Here is a tiny trained network, its code and every weight. The questions are about switching its units off for an input and a target symbol, where a switched-off unit gives its printed mean instead of its output.

import numpy as np


def w(rows, s, z=0):
    codes = np.array(rows[::2]) - 128.0
    scale = np.full(codes.shape[1], s)
    scale[-1] = z or s
    return codes * scale


def norm(h):
    return h / np.sqrt((h * h).mean(-1, keepdims=True) + 1e-5)


def softmax(a):
    e = np.exp(a - a.max(-1, keepdims=True))
    return e / e.sum(-1, keepdims=True)


def log_softmax(a):
    a = a - a.max(-1, keepdims=True)
    return a - np.log(np.exp(a).sum(-1, keepdims=True))


def net(x, mask):
    ids = ['ΓΘΞαβδεμψω'.index(c) for c in x.split()]
    T = len(ids)
    res = E[ids] + P[:T]
    u = 0
    for l in range(3):
        r = norm(res)
        for j in range(3):
            rows = slice(4 * j, 4 * j + 4)
            q, k, v = (r @ M[l][rows].T for M in (Q, K, V))
            z = softmax(np.where(np.tri(T) > 0, q @ k.T / 4**0.5, -1e9)) @ v
            o = O[l][rows]
            res = res + np.where(mask[u + j], z, o[:, -1]) @ o[:, :-1]
        u += 3
    return log_softmax(norm(res)[-1] @ U[:, :-1].T + U[:, -1])


Q, K, V, O = {}, {}, {}, {}
E = w([
[98,69,159,141,138,101],'Γ',
[149,95,155,132,105,95],'Θ',
[106,90,101,140,117,114],'Ξ',
[142,81,130,149,84,113],'α',
[131,59,137,148,125,125],'β',
[123,159,125,139,48,86],'δ',
[140,161,185,56,97,187],'ε',
[156,124,190,150,108,144],'μ',
[117,132,133,135,119,104],'ψ',
[99,41,122,127,73,252],'ω',
],0.0043)
P = w([
[67,47,252,56,123,121],'0',
[125,134,122,75,204,140],'1',
[49,96,201,123,70,97],'2',
[149,152,118,77,198,129],'3',
[80,103,162,129,53,114],'4',
[173,157,113,77,197,112],'5',
[129,100,117,125,40,141],'6',
[197,146,97,58,205,97],'7',
[171,53,44,99,11,143],'8',
],0.0035)
Q[0] = w([
[157,114,105,99,186,105],'L0H1',
[180,146,108,100,170,187],'L0H1',
[77,118,109,139,126,106],'L0H1',
[107,138,100,127,184,84],'L0H1',
[147,129,143,75,185,173],'L0H2',
[130,141,110,112,161,140],'L0H2',
[126,66,129,131,138,156],'L0H2',
[148,84,146,163,121,125],'L0H2',
[116,128,67,103,121,174],'L0H3',
[185,125,113,97,232,71],'L0H3',
[53,107,120,115,91,107],'L0H3',
[221,186,150,88,255,106],'L0H3',
],0.0065)
K[0] = w([
[136,68,110,130,161,70],'L0H1',
[90,55,128,76,107,108],'L0H1',
[136,213,108,124,164,99],'L0H1',
[118,131,123,126,159,61],'L0H1',
[147,100,124,95,113,15],'L0H2',
[178,115,144,168,141,110],'L0H2',
[116,184,31,153,85,99],'L0H2',
[151,194,111,95,100,112],'L0H2',
[132,163,130,163,91,69],'L0H3',
[73,135,149,81,99,252],'L0H3',
[254,190,121,134,159,93],'L0H3',
[32,112,182,110,70,207],'L0H3',
],0.0053)
V[0] = w([
[62,169,54,56,162,130],'L0H1',
[39,92,94,7,113,121],'L0H1',
[85,157,151,61,174,102],'L0H1',
[32,199,180,168,146,52],'L0H1',
[84,64,143,33,104,144],'L0H2',
[61,86,79,250,89,102],'L0H2',
[155,158,60,178,69,95],'L0H2',
[10,71,191,70,56,207],'L0H2',
[156,156,137,138,105,163],'L0H3',
[233,153,109,69,146,118],'L0H3',
[53,216,178,132,159,18],'L0H3',
[215,72,233,62,51,4],'L0H3',
],0.0026)
O[0] = w([
[185,153,192,183,105,150,128],'L0H1',
[202,219,144,215,121,123,230],'L0H1',
[166,159,174,218,99,164,164],'L0H1',
[210,121,108,156,120,218,128],'L0H1',
[87,146,196,218,99,185,237],'L0H2',
[152,9,165,144,133,80,120],'L0H2',
[89,65,225,49,195,132,65],'L0H2',
[210,175,141,227,112,95,252],'L0H2',
[182,79,130,99,117,142,91],'L0H3',
[252,51,211,169,144,56,114],'L0H3',
[34,50,64,44,108,11,136],'L0H3',
[162,114,153,229,21,64,240],'L0H3',
],0.002,0.0033)
Q[1] = w([
[122,105,132,141,74,176],'L1H1',
[157,120,98,148,147,129],'L1H1',
[72,167,123,36,202,117],'L1H1',
[181,87,90,185,54,120],'L1H1',
[95,118,163,118,92,101],'L1H2',
[56,113,36,100,177,110],'L1H2',
[145,115,137,179,120,125],'L1H2',
[165,93,185,90,86,81],'L1H2',
[79,160,136,97,62,58],'L1H3',
[173,56,164,177,2,105],'L1H3',
[171,131,52,136,162,183],'L1H3',
[69,180,89,121,189,125],'L1H3',
],0.0066)
K[1] = w([
[240,75,125,110,157,82],'L1H1',
[100,110,152,61,150,150],'L1H1',
[45,195,210,219,5,95],'L1H1',
[214,130,77,14,160,142],'L1H1',
[144,99,200,167,88,66],'L1H2',
[30,115,72,242,71,210],'L1H2',
[148,130,102,129,161,81],'L1H2',
[175,126,229,110,82,78],'L1H2',
[180,171,202,224,163,20],'L1H3',
[237,114,91,2,243,40],'L1H3',
[170,57,142,30,52,235],'L1H3',
[52,101,244,211,68,157],'L1H3',
],0.0054)
V[1] = w([
[75,180,250,129,110,92],'L1H1',
[236,122,88,169,223,19],'L1H1',
[167,108,79,62,109,111],'L1H1',
[214,182,99,94,90,143],'L1H1',
[170,172,28,127,190,124],'L1H2',
[132,172,2,51,116,126],'L1H2',
[125,163,70,126,188,78],'L1H2',
[168,129,165,113,114,181],'L1H2',
[111,120,212,119,41,130],'L1H3',
[163,37,117,123,35,223],'L1H3',
[151,119,18,66,43,209],'L1H3',
[182,105,194,102,135,211],'L1H3',
],0.0038)
O[1] = w([
[130,35,108,107,57,114,167],'L1H1',
[49,96,178,195,185,163,166],'L1H1',
[131,196,139,155,123,111,67],'L1H1',
[119,162,176,124,124,120,142],'L1H1',
[142,106,160,155,106,72,45],'L1H2',
[105,110,186,100,56,83,2],'L1H2',
[126,98,180,113,79,80,70],'L1H2',
[85,110,71,124,146,120,131],'L1H2',
[191,49,160,130,111,79,177],'L1H3',
[182,132,249,253,105,125,132],'L1H3',
[143,197,173,152,62,161,65],'L1H3',
[118,86,173,180,83,80,102],'L1H3',
],0.004,0.0042)
Q[2] = w([
[128,184,161,142,220,101],'L2H1',
[170,119,140,157,82,92],'L2H1',
[173,2,55,213,86,206],'L2H1',
[136,86,199,73,107,153],'L2H1',
[200,131,80,161,182,69],'L2H2',
[56,130,92,156,102,101],'L2H2',
[208,141,91,118,171,125],'L2H2',
[80,100,192,92,122,129],'L2H2',
[195,191,163,160,167,81],'L2H3',
[134,125,102,175,154,104],'L2H3',
[199,199,165,152,155,90],'L2H3',
[137,160,174,169,57,166],'L2H3',
],0.0082)
K[2] = w([
[54,60,113,171,111,150],'L2H1',
[213,85,179,133,124,107],'L2H1',
[180,194,146,77,250,63],'L2H1',
[193,151,49,144,92,90],'L2H1',
[135,255,140,69,18,117],'L2H2',
[122,110,79,192,116,101],'L2H2',
[151,192,152,41,91,117],'L2H2',
[93,9,177,148,174,175],'L2H2',
[117,63,148,131,86,198],'L2H3',
[140,101,148,153,125,140],'L2H3',
[110,67,153,131,85,216],'L2H3',
[61,215,196,134,113,152],'L2H3',
],0.0074)
V[2] = w([
[170,130,106,109,182,230],'L2H1',
[185,52,174,42,151,145],'L2H1',
[121,70,167,121,67,254],'L2H1',
[74,134,55,107,46,110],'L2H1',
[180,220,91,64,21,136],'L2H2',
[87,143,102,185,87,74],'L2H2',
[167,106,192,68,181,166],'L2H2',
[128,74,143,58,158,211],'L2H2',
[179,125,102,157,149,97],'L2H3',
[154,168,109,98,17,85],'L2H3',
[238,129,105,134,151,104],'L2H3',
[98,119,111,155,72,236],'L2H3',
],0.0049)
O[2] = w([
[140,119,213,77,118,150,236],'L2H1',
[70,225,200,109,247,80,150],'L2H1',
[101,219,99,69,185,213,171],'L2H1',
[190,177,62,176,127,162,68],'L2H1',
[137,52,185,49,166,160,54],'L2H2',
[193,148,113,120,209,111,154],'L2H2',
[44,102,102,131,3,126,53],'L2H2',
[40,131,136,122,46,69,124],'L2H2',
[121,173,128,64,82,114,232],'L2H3',
[96,136,120,165,69,111,47],'L2H3',
[131,186,125,86,61,109,252],'L2H3',
[109,60,200,141,114,179,210],'L2H3',
],0.0045,0.0031)
U = w([
[68,62,60,89,163,101,89],'Γ',
[108,156,74,53,106,69,11],'Θ',
[109,142,137,189,114,2,210],'Ξ',
[114,204,47,134,123,219,66],'α',
[46,122,155,225,191,158,95],'β',
[205,93,145,71,204,163,248],'δ',
[55,68,193,43,86,98,195],'ε',
[104,191,202,85,112,118,4],'μ',
[216,84,78,128,31,93,118],'ψ',
[179,105,217,225,102,162,105],'ω',
],0.0093,0.0022)

Each question gives the input, a string of symbols that net reads in full, and the target symbol t.
The units are the heads (4 rows each of Q, K, V and O). Each row of codes is followed by its name. A weight is (code - 128) times the scale printed after its matrix; where a second scale follows, it is the last column's (O and U).
mask holds one flag per head, layer by layer. A switched-off head (its flag False) gives its mean, the last column of its rows in O, instead of its output. The means were averaged over made-up inputs and are rounded, as every weight is.
A unit's drop is (log p(t) with every unit on - log p(t) with that unit switched off) / (log p(t) with every unit on - log p(t) with every unit switched off).
The circuit of an input: a set's keep is (log p(t) with only the set's units on - log p(t) with every unit switched off) / (log p(t) with every unit on - log p(t) with every unit switched off). Starting from all 9 units, units are removed one at a time, each time the one whose removal leaves the highest keep (on an exact tie, the one counted first), for as long as the keep stays at least 0.8.
circuit, biggest first: the units of the circuit, biggest drop first
most important unit: the unit with the biggest drop
heads that matter: for each layer, one digit per head in row order, 1 if its drop is at least 0.15 and else 0, layers parted by /
input Ξ Ξ ψ, target α: circuit, biggest first : [L1H3 L2H1]
input Ξ Γ Ξ Θ, target Θ: circuit, biggest first : [L1H3 L2H2]
input α Ξ Ξ Ξ δ, target α: circuit, biggest first : [L1H3]
input ψ Ξ β δ δ α ω β, target ω: circuit, biggest first : [L1H3 L0H3]
input μ β Ξ δ Θ, target ψ: circuit, biggest first : [L2H1 L1H3]
input δ ε Θ Ξ Ξ Ξ, target ε: heads that matter : 000 / 000 / 010
input μ Ξ Ξ α Ξ Ξ Γ Ξ, target Ξ: circuit, biggest first : [L1H2 L2H2 L1H1]
input μ Ξ Ξ β β ω μ μ, target ω: heads that matter : 000 / 001 / 010
input α ε Ξ, target μ: circuit, biggest first : [L2H1 L1H1]
input Θ Ξ Ξ Ξ Θ, target α: heads that matter : 000 / 001 / 000
input Ξ Ξ Ξ α, target α: circuit, biggest first : [L2H2 L0H3]
input Ξ Ξ Ξ Γ ψ Ξ Ξ, target α: circuit, biggest first : [L1H3 L0H3 L1H1 L2H1]
input β β Γ, target β: circuit, biggest first : [L2H2 L2H3 L1H2]
input ω δ Ξ, target ψ: circuit, biggest first : [L2H1]
input Θ δ β δ β, target ψ: heads that matter : 000 / 000 / 100
input Ξ Ξ Ξ Γ, target Γ: heads that matter : 001 / 101 / 010
input Ξ Θ Θ ω Ξ, target δ: circuit, biggest first : [L1H1 L0H2 L2H2]
input δ α ψ, target ω: circuit, biggest first : [L0H3 L1H3]
input α δ Ξ μ Ξ Ξ Θ Γ α, target Γ: heads that matter : 000 / 101 / 000
input Ξ α α Ξ δ β Ξ, target β: most important unit : L1H1
input ψ Ξ δ Θ δ, target Ξ: heads that matter : 001 / 111 / 010
input μ β Ξ Ξ β, target α: heads that matter : 000 / 001 / 010
input α Ξ Γ, target α: heads that matter : 000 / 011 / 010
input ω Ξ Ξ ε Ξ α δ, target ω: heads that matter : 001 / 000 / 011
input δ Θ β, target Ξ: heads that matter : 001 / 001 / 111
input Ξ α Ξ β ψ Θ Θ, target Ξ: heads that matter : 000 / 101 / 110
